Here is a tiny trained network, its code and every weight. The questions are about switching its units off for an input and a target symbol, where a switched-off unit gives its printed mean instead of its output.

import numpy as np


def w(rows, s, z=0):
    codes = np.array(rows[::2]) - 128.0
    scale = np.full(codes.shape[1], s)
    scale[-1] = z or s
    return codes * scale


def f(y):
    return y / 2 * (1 + np.tanh(0.7978845608 * (y + 0.044715 * y**3)))


def softmax(a):
    e = np.exp(a - a.max(-1, keepdims=True))
    return e / e.sum(-1, keepdims=True)


def log_softmax(a):
    a = a - a.max(-1, keepdims=True)
    return a - np.log(np.exp(a).sum(-1, keepdims=True))


def net(x, mask):
    ids = ['ΓΔΞΠΩαεηλψ'.index(c) for c in x.split()]
    T = len(ids)
    res = E[ids] + P[:T]
    u = 0
    for l in range(3):
        q, k, v = (res @ M[l].T for M in (Q, K, V))
        z = softmax(np.where(np.tri(T) > 0, q @ k.T / 2**0.5, -1e9)) @ v
        res = res + np.where(mask[u], z, O[l][:, -1]) @ O[l][:, :-1]
        u += 1
        y = f(res @ A[l][:, :-1].T + A[l][:, -1])
        res = res + np.where(mask[u : u + 4], y, B[l][:, -1]) @ B[l][:, :-1]
        u += 4
    return log_softmax(res[-1] @ U[:, :-1].T + U[:, -1])


Q, K, V, O, A, B = {}, {}, {}, {}, {}, {}
E = w([
[60,39,132],'Γ',
[113,118,90],'Δ',
[118,141,74],'Ξ',
[111,134,77],'Π',
[118,168,78],'Ω',
[115,146,76],'α',
[115,144,74],'ε',
[104,211,99],'η',
[69,225,125],'λ',
[180,46,2],'ψ',
],0.0066)
P = w([
[189,166,163],'0',
[74,161,144],'1',
[255,216,141],'2',
[66,187,114],'3',
[251,186,91],'4',
[48,179,78],'5',
[246,167,52],'6',
[23,177,44],'7',
[240,152,15],'8',
[7,164,14],'9',
],0.0091)
Q[0] = w([
[11,86,56],'L0H1',
[29,255,37],'L0H1',
],0.0097)
K[0] = w([
[89,186,37],'L0H1',
[137,126,2],'L0H1',
],0.014)
V[0] = w([
[97,8,185],'L0H1',
[153,159,255],'L0H1',
],0.0079)
O[0] = w([
[48,27,122,4],'L0H1',
[118,119,2,20],'L0H1',
],0.0078,0.0038)
A[0] = w([
[133,6,126,3],'L0N1',
[143,112,98,41],'L0N2',
[115,133,169,156],'L0N3',
[104,150,109,105],'L0N4',
],0.026,0.0073)
B[0] = w([
[218,255,118,128],'L0N1',
[158,118,203,89],'L0N2',
[194,190,143,210],'L0N3',
[75,57,160,248],'L0N4',
],0.017,0.0015)
Q[1] = w([
[71,234,110],'L1H1',
[1,146,86],'L1H1',
],0.0035)
K[1] = w([
[152,110,255],'L1H1',
[148,195,216],'L1H1',
],0.0076)
V[1] = w([
[81,164,110],'L1H1',
[4,204,234],'L1H1',
],0.011)
O[1] = w([
[138,143,96,214],'L1H1',
[121,51,9,7],'L1H1',
],0.013,0.0015)
A[1] = w([
[158,71,250,58],'L1N1',
[24,33,185,75],'L1N2',
[118,113,71,88],'L1N3',
[237,164,120,2],'L1N4',
],0.011,0.0079)
B[1] = w([
[120,100,14,116],'L1N1',
[139,252,100,128],'L1N2',
[95,82,94,89],'L1N3',
[70,176,67,251],'L1N4',
],0.019,0.0024)
Q[2] = w([
[3,171,106],'L2H1',
[129,9,112],'L2H1',
],0.019)
K[2] = w([
[5,134,165],'L2H1',
[150,182,34],'L2H1',
],0.018)
V[2] = w([
[143,57,186],'L2H1',
[61,161,253],'L2H1',
],0.0061)
O[2] = w([
[168,151,53,58],'L2H1',
[98,44,2,253],'L2H1',
],0.0059,0.0033)
A[2] = w([
[91,106,151,234],'L2N1',
[190,111,129,208],'L2N2',
[250,92,163,63],'L2N3',
[19,75,109,2],'L2N4',
],0.023,0.0057)
B[2] = w([
[174,65,117,255],'L2N1',
[129,185,121,178],'L2N2',
[102,104,84,177],'L2N3',
[3,165,143,214],'L2N4',
],0.036,0.003)
U = w([
[165,254,216,204],'Γ',
[143,170,73,124],'Δ',
[135,88,27,92],'Ξ',
[134,117,160,102],'Π',
[120,96,161,145],'Ω',
[127,104,168,139],'α',
[129,101,159,134],'ε',
[91,128,174,103],'η',
[76,180,159,2],'λ',
[242,70,189,243],'ψ',
],0.0083,0.0092)

Each question gives the input, a string of symbols that net reads in full, and the target symbol t.
The units are the heads (2 rows each of Q, K, V and O) and the neurons (one row each of A and B). Each row of codes is followed by its name. A weight is (code - 128) times the scale printed after its matrix; where a second scale follows, it is the last column's (O, A, B and U).
mask holds one flag per unit, layer by layer, with each layer's heads first. A switched-off unit (its flag False) gives its mean, the last column of its rows in O or B, instead of its output. The means were averaged over made-up inputs and are rounded, as every weight is.
A unit's drop is (log p(t) with every unit on - log p(t) with that unit switched off) / (log p(t) with every unit on - log p(t) with every unit switched off).
The circuit of an input: a set's keep is (log p(t) with only the set's units on - log p(t) with every unit switched off) / (log p(t) with every unit on - log p(t) with every unit switched off). Starting from the 12 units with the biggest drops (on a tie, the unit counted first), units are removed one at a time, each time the one whose removal leaves the highest keep (on an exact tie, the one counted first), for as long as the keep stays at least 0.8.
circuit, biggest first: the units of the circuit, biggest drop first
unit that matters most: the unit with the biggest drop
top k neurons: the k neurons with the biggest drops, biggest first
top k neurons in layer l: the k neurons of layer l with the biggest drops, biggest first
input ψ Ω ψ ε, target ψ: circuit, biggest first	L1N4, L0N4, L2N4, L2N1
input ψ ψ Γ Γ Δ Γ Γ ψ Ω, target Γ: top 3 neurons	L1N1, L2N1, L0N3
input Ω Ω Ω ψ Ω ψ Γ, target Γ: circuit, biggest first	L2N1, L2N2
input ψ Δ λ Ω Ω Γ Γ λ λ Ξ, target λ: top 2 neurons	L2N4, L0N4
input ψ Γ Γ Γ Γ Γ Ω Γ Γ ψ, target ψ: circuit, biggest first	L0H1, L2N4, L1N4
input λ Γ ε Ω Γ Γ Γ ψ Γ Δ, target ψ: top 3 neurons	L0N3, L0N4, L2N4
input Γ λ Γ ψ ε, target Γ: unit that matters most	L1H1
input λ Γ λ Ω ε ψ α η, target ψ: top 3 neurons	L0N3, L1N4, L0N4
input ε η ψ η ε ψ Γ, target Γ: top 3 neurons	L0N4, L2N2, L2N1
input ψ α Γ η ψ Π, target ψ: top 3 neurons	L1N4, L1N1, L0N3
input η Γ ψ, target Γ: circuit, biggest first	L2N1, L2H1
input Γ ε Π Γ Ξ ψ Δ ψ α Γ, target ψ: top 3 neurons	L0N3, L2N4, L1N4
input η Ω Π Ω ψ Ξ Γ ψ α, target Γ: top 3 neurons	L2N1, L0N3, L2N3
input Γ η Γ, target Δ: unit that matters most	L0H1
input Γ Γ Γ Γ Ξ Γ Γ Δ Π, target Γ: circuit, biggest first	L2N1, L2N2
input Ω Γ ψ, target Γ: top 3 neurons in layer 0	L0N4, L0N3, L0N1
input Γ Γ Δ Δ α Ω Ω λ, target λ: circuit, biggest first	L2N4, L0N4
input ψ Γ Γ Ω ψ Δ Π Γ Γ, target Ξ: top 3 neurons	L2N3, L1N4, L0N1
input ψ ψ Ω Γ λ λ α λ Ω Δ, target λ: top 3 neurons	L2N4, L0N4, L1N3
input ψ Γ α ψ Ω Ω ψ Γ Δ, target Γ: top 3 neurons	L2N1, L1N1, L0N3
input ψ Ω Γ Γ η Ω, target η: top neuron	L0N4
input ψ Ω η ψ, target ψ: circuit, biggest first	L1N4, L2N4
input Ξ Ξ ψ Π ε λ Ω Γ, target λ: top 3 neurons	L2N4, L0N4, L0N3
input Δ Π Ω Γ ψ ψ Π Ξ, target ψ: top 2 neurons in layer 2	L2N1, L2N4
input Δ ψ Π Γ η Γ Γ λ α Ω, target λ: top 2 neurons in layer 1	L1N2, L1N3
input Γ Γ ψ Ω Γ η Γ ψ Δ, target Γ: top 3 neurons in layer 2	L2N1, L2N3, L2N2
